Below are the code and all the weights of a small trained network. Each question names an input and a target symbol and asks about switching units off, where a switched-off unit gives its printed mean instead of its output.

import numpy as np


def w(rows, s, z=0):
    codes = np.array(rows[::2]) - 128.0
    scale = np.full(codes.shape[1], s)
    scale[-1] = z or s
    return codes * scale


def norm(h):
    return h / np.sqrt((h * h).mean(-1, keepdims=True) + 1e-5)


def f(y):
    return y / 2 * (1 + np.tanh(0.7978845608 * (y + 0.044715 * y**3)))


def softmax(a):
    e = np.exp(a - a.max(-1, keepdims=True))
    return e / e.sum(-1, keepdims=True)


def log_softmax(a):
    a = a - a.max(-1, keepdims=True)
    return a - np.log(np.exp(a).sum(-1, keepdims=True))


def net(x, mask):
    ids = ['αγδεθλμξστφψ'.index(c) for c in x.split()]
    T = len(ids)
    res = E[ids] + P[:T]
    r = norm(res)
    for j in range(3):
        rows = slice(3 * j, 3 * j + 3)
        q, k, v = (r @ M[0][rows].T for M in (Q, K, V))
        z = softmax(np.where(np.tri(T) > 0, q @ k.T / 3**0.5, -1e9)) @ v
        o = O[0][rows]
        res = res + np.where(mask[j], z, o[:, -1]) @ o[:, :-1]
    y = f(norm(res) @ A[0][:, :-1].T + A[0][:, -1])
    res = res + np.where(mask[3:11], y, B[0][:, -1]) @ B[0][:, :-1]
    return log_softmax(norm(res)[-1] @ U[:, :-1].T + U[:, -1])


Q, K, V, O, A, B = {}, {}, {}, {}, {}, {}
E = w([
[132,99,88,71,30,36],'α',
[170,156,164,134,75,37],'γ',
[217,80,165,72,77,48],'δ',
[145,147,100,83,143,132],'ε',
[133,100,117,69,113,82],'θ',
[109,119,42,95,72,84],'λ',
[145,104,57,33,155,118],'μ',
[163,108,153,61,171,93],'ξ',
[98,132,121,65,146,42],'σ',
[146,11,82,96,117,46],'τ',
[137,73,158,59,80,137],'φ',
[106,78,137,100,117,75],'ψ',
],0.012)
P = w([
[176,164,107,181,130,177],'0',
[134,110,99,152,102,82],'1',
[123,75,114,131,110,94],'2',
[114,68,116,106,110,73],'3',
[103,53,110,77,114,54],'4',
[98,51,129,67,118,45],'5',
[95,45,138,51,128,37],'6',
[91,48,154,39,126,34],'7',
[92,53,169,37,141,27],'8',
[91,50,178,25,139,22],'9',
[79,44,206,32,137,36],'10',
[91,62,224,18,147,57],'11',
[84,82,235,6,133,44],'12',
],0.014)
Q[0] = w([
[127,72,67,132,68,71],'H0',
[206,45,65,22,189,47],'H0',
[185,34,98,21,83,28],'H0',
[197,46,88,28,123,6],'H1',
[199,100,118,66,191,125],'H1',
[181,69,93,66,98,111],'H1',
[151,120,147,119,95,143],'H2',
[90,149,117,161,153,149],'H2',
[174,116,149,101,92,114],'H2',
],0.022)
K[0] = w([
[149,150,65,137,134,240],'H0',
[208,176,109,145,127,216],'H0',
[198,166,105,160,138,225],'H0',
[165,184,99,175,137,254],'H1',
[135,209,109,144,142,188],'H1',
[163,183,136,207,72,150],'H1',
[156,170,132,139,164,120],'H2',
[109,111,139,97,120,75],'H2',
[153,138,125,172,151,165],'H2',
],0.021)
V[0] = w([
[186,35,139,149,149,183],'H0',
[131,64,25,51,216,65],'H0',
[96,174,192,189,144,169],'H0',
[187,108,142,87,225,164],'H1',
[132,223,254,100,207,100],'H1',
[128,155,125,49,77,205],'H1',
[213,161,141,154,109,26],'H2',
[104,72,144,15,102,58],'H2',
[182,67,209,58,75,62],'H2',
],0.013)
O[0] = w([
[120,63,106,133,246,89,211],'H0',
[154,211,148,51,229,190,134],'H0',
[44,115,126,123,76,67,67],'H0',
[96,144,58,146,233,170,183],'H1',
[61,188,85,182,127,110,30],'H1',
[145,113,144,205,98,223,140],'H1',
[187,188,89,141,134,34,245],'H2',
[157,199,245,133,143,132,24],'H2',
[172,149,210,208,179,52,119],'H2',
],0.013)
A[0] = w([
[75,120,139,90,123,110,185],'N0',
[75,89,146,193,144,69,71],'N1',
[159,190,188,221,130,122,9],'N2',
[93,121,78,251,128,109,21],'N3',
[54,120,176,135,54,148,2],'N4',
[17,206,125,157,48,131,101],'N5',
[72,198,123,151,166,121,78],'N6',
[84,173,218,224,132,136,147],'N7',
],0.013,0.0078)
B[0] = w([
[117,145,139,92,180,128,255],'N0',
[147,84,191,127,174,213,220],'N1',
[181,165,53,165,192,189,134],'N2',
[205,114,53,182,122,225,179],'N3',
[213,142,98,187,32,209,112],'N4',
[166,31,123,128,172,95,126],'N5',
[154,7,177,17,80,82,161],'N6',
[248,83,43,114,156,73,116],'N7',
],0.013,0.0025)
U = w([
[203,159,207,151,60,127,109],'α',
[96,136,112,194,44,42,82],'γ',
[154,192,163,235,184,58,73],'δ',
[32,101,69,130,54,177,71],'ε',
[217,122,66,149,116,129,230],'θ',
[174,73,138,47,26,182,10],'λ',
[129,146,146,102,172,252,60],'μ',
[36,170,74,196,234,88,26],'ξ',
[120,231,110,78,93,98,88],'σ',
[62,111,236,50,188,79,164],'τ',
[106,63,182,211,125,169,118],'φ',
[96,81,159,70,141,67,190],'ψ',
],0.013)

Each question gives the input, a string of symbols that net reads in full, and the target symbol t.
The units are the heads (3 rows each of Q, K, V and O) and the neurons (one row each of A and B). Each row of codes is followed by its name. A weight is (code - 128) times the scale printed after its matrix; where a second scale follows, it is the last column's (O, A, B and U).
mask holds one flag per unit, heads first, then neurons. A switched-off unit (its flag False) gives its mean, the last column of its rows in O or B, instead of its output. The means were averaged over made-up inputs and are rounded, as every weight is.
A unit's drop is (log p(t) with every unit on - log p(t) with that unit switched off) / (log p(t) with every unit on - log p(t) with every unit switched off).
The circuit of an input: a set's keep is (log p(t) with only the set's units on - log p(t) with every unit switched off) / (log p(t) with every unit on - log p(t) with every unit switched off). Starting from all 11 units, units are removed one at a time, each time the one whose removal leaves the highest keep (on an exact tie, the one counted first), for as long as the keep stays at least 0.8.
circuit, biggest first: the units of the circuit, biggest drop first
heads that matter: for each layer, one digit per head in row order, 1 if its drop is at least 0.15 and else 0, layers parted by /
drop of u: that unit's drop, to one decimal
input ε ξ λ α φ ψ σ φ σ ξ μ ε, target ε: heads that matter : 001
input τ ε τ ε τ μ ψ ε, target τ: circuit, biggest first : H2; H1
input ξ δ α σ ε ε τ ε ψ, target ξ: heads that matter : 010
input α λ λ, target α: heads that matter : 011
input σ δ σ τ γ α θ σ γ, target σ: heads that matter : 100
input ξ α α ξ ψ ε γ θ θ ξ, target ξ: heads that matter : 010
input γ σ μ ψ ψ γ α τ ξ σ τ σ, target γ: circuit, biggest first : H0
input σ δ ψ λ θ, target σ: circuit, biggest first : H0; H1
input δ ξ θ δ μ ξ ψ ψ, target δ: heads that matter : 001
input μ σ φ ψ, target μ: circuit, biggest first : H0; H2
input ψ ξ θ γ, target ψ: heads that matter : 110
input α α φ γ σ θ γ, target α: circuit, biggest first : H1; H2
input γ λ ε ξ λ σ ε τ τ α θ, target γ: heads that matter : 100
input λ θ ψ ψ ξ ξ, target λ: circuit, biggest first : H1; H2
input δ ψ μ ψ φ θ δ ξ, target δ: circuit, biggest first : H2
input σ ψ ε λ ψ ψ ψ, target σ: circuit, biggest first : H0; H1
input φ θ σ θ ψ σ λ ψ θ ψ τ α α, target φ: circuit, biggest first : H1; H2
input μ λ ε μ σ μ α θ λ θ, target μ: drop of N0 : 0.0
input φ α α γ ε σ γ ξ α λ φ σ, target φ: drop of H0 : 0.2
input ξ ψ τ α μ, target ξ: circuit, biggest first : H1
input γ ψ σ θ ξ α δ ε σ μ δ, target γ: drop of H0 : 0.4
input σ α μ ψ ξ σ ξ σ σ δ, target σ: drop of H0 : 0.4
